After every row comes roughly how far along a hidden order it lies, from 0 to 9.
In the rows, 128 means zero.
[181 115 199  86 167 122 136 121 102 116  82 159 146  54 151 139 123 186
 146 135 172 122 143 156 120 169 127] : 9
[127 133 110 129  65 135  99 129 104 113 152 117 148 152 144 152 157 128
 114 109 113 128 109 127 108 117 120] : 1
[165 122 196  80 172 124 134 119 106 107  84 162 143  56 148 138 113 189
 145 130 180 119 142 158 118 172 123] : 9
[185 107 177  88 155 112 135 126  85 121  83 154 152  51 153 148 133 174
 145 133 155 125 146 150 124 186 131] : 9
[130 144 125  89  74 138  89 132 130 128 172 114 141 172 132 129 149 112
 106 119 187 108 120 125 117  83 111] : 0
[189 114 171  75 110 119 118 127  76 126 100 149 167  97 158 150 144 158
 137 124 182 103 141 139 114 162 135] : 6
[216 101 180 107 202 118 137 132 110 165  88 143 159  75 146 115 142 115
 140 178 197 114 171 149 135 171 133] : 8
[141 131 133 124  86 132 113 126  96 106 129 133 148 125 153 155 143 145
 125  93 118 120 116 131 109 144 123] : 4
[183 124 142  86 107 129  66 134 105 149 171 118 167 177 143 131 172 115
 102 144 255  83 135 127 119 107 126] : 0
